Below are the code and all the weights of a small trained network. Each question names an input and a class and asks about switching units off, where a switched-off unit gives its printed mean instead of its output.

import numpy as np


def w(rows, s, z=0):
    codes = np.array(rows[::2]) - 128.0
    scale = np.full(codes.shape[1], s)
    scale[-1] = z or s
    return codes * scale


def f(y):
    return np.maximum(y, 0)


def log_softmax(a):
    a = a - a.max(-1, keepdims=True)
    return a - np.log(np.exp(a).sum(-1, keepdims=True))


def net(x, mask):
    res = np.array(x, float).reshape(1, 2) / 4 @ E
    y = f(res @ A[0][:, :-1].T + A[0][:, -1])
    res = res + np.where(mask, y, B[0][:, -1]) @ B[0][:, :-1]
    return log_softmax(res[-1] @ U[:, :-1].T + U[:, -1])


A, B = {}, {}
E = w([
[126,193,103,225,152,194,84,135,202,103],'x0',
[12,122,175,160,74,125,210,152,178,151],'x1',
],0.011)
A[0] = w([
[48,144,176,160,77,131,185,160,158,151,124],'N0',
[156,147,102,140,131,158,94,126,168,92,192],'N1',
[118,158,124,189,132,164,134,137,150,120,197],'N2',
[143,92,135,55,118,97,124,120,66,159,189],'N3',
[172,125,77,106,169,139,94,111,102,106,254],'N4',
[130,172,132,247,129,168,139,148,183,112,236],'N5',
[74,126,162,166,80,169,165,162,165,131,110],'N6',
[114,122,129,147,108,121,153,121,142,141,129],'N7',
[117,84,180,98,74,80,165,127,117,142,167],'N8',
[108,105,169,83,84,90,183,119,130,163,109],'N9',
[139,148,110,157,126,149,105,112,132,129,103],'N10',
],0.013,0.0049)
B[0] = w([
[29,163,220,128,47,110,104,115,34,61,240],'N0',
[192,167,61,145,155,79,86,93,130,174,190],'N1',
[91,167,92,192,112,143,53,65,128,191,199],'N2',
[129,112,173,55,103,92,193,232,75,113,231],'N3',
[219,198,144,98,185,116,103,146,82,77,216],'N4',
[104,215,123,252,103,138,52,17,157,213,251],'N5',
[54,159,193,162,59,163,71,88,51,85,213],'N6',
[61,132,148,138,86,141,150,134,116,120,159],'N7',
[108,110,77,53,88,38,161,155,189,219,219],'N8',
[28,64,74,96,110,85,173,163,184,254,210],'N9',
[159,114,105,110,146,106,173,89,179,179,159],'N10',
],0.0073,0.016)
U = w([
[155,160,36,155,154,142,114,100,171,165,210],'0',
[85,161,181,156,94,145,115,100,112,127,76],'1',
[110,47,113,134,168,165,136,131,134,97,46],'2',
[126,80,136,143,135,172,128,139,159,105,49],'3',
[166,164,167,102,152,136,127,154,90,7,253],'4',
[102,68,122,78,113,114,188,168,130,165,141],'5',
[122,92,134,131,147,189,137,132,173,118,44],'6',
],0.013,0.0041)

Each question gives the input, the list of numbers given to net, and the class t.
The units are the neurons (one row each of A and B). Each row of codes is followed by its name. A weight is (code - 128) times the scale printed after its matrix; where a second scale follows, it is the last column's (A, B and U).
mask holds one flag per neuron, in row order. A switched-off neuron (its flag False) gives its mean, the last column of its row in B, instead of its output. The means were averaged over made-up inputs and are rounded, as every weight is.
A unit's drop is (log p(t) with every unit on - log p(t) with that unit switched off) / (log p(t) with every unit on - log p(t) with every unit switched off).
The circuit of an input: a set's keep is (log p(t) with only the set's units on - log p(t) with every unit switched off) / (log p(t) with every unit on - log p(t) with every unit switched off). Starting from all 11 units, units are removed one at a time, each time the one whose removal leaves the highest keep (on an exact tie, the one counted first), for as long as the keep stays at least 0.8.
circuit, biggest first: the units of the circuit, biggest drop first
k most important neurons: the k neurons with the biggest drops, biggest first
drop when u is switched off: that unit's drop, to one decimal
input [5,1], class 0: circuit, biggest first -> N0, N3
input [2,-7], class 4: circuit, biggest first -> N4
input [-1,-2], class 4: circuit, biggest first -> N9, N5
input [0,-1], class 4: 3 most important neurons -> N5, N9, N8
input [-1,-1], class 4: 3 most important neurons -> N9, N5, N8
input [-7,-7], class 4: 2 most important neurons -> N4, N9
input [1,0], class 0: 2 most important neurons -> N0, N6
input [-4,-4], class 4: 2 most important neurons -> N9, N4
input [-5,-4], class 5: 2 most important neurons -> N0, N6
input [-2,-1], class 5: 3 most important neurons -> N5, N0, N6
input [2,-2], class 0: drop when N0 is switched off -> 0.1
input [-3,-2], class 5: drop when N0 is switched off -> 0.2
input [1,-1], class 0: drop when N0 is switched off -> 0.5
input [2,-1], class 0: circuit, biggest first -> N0
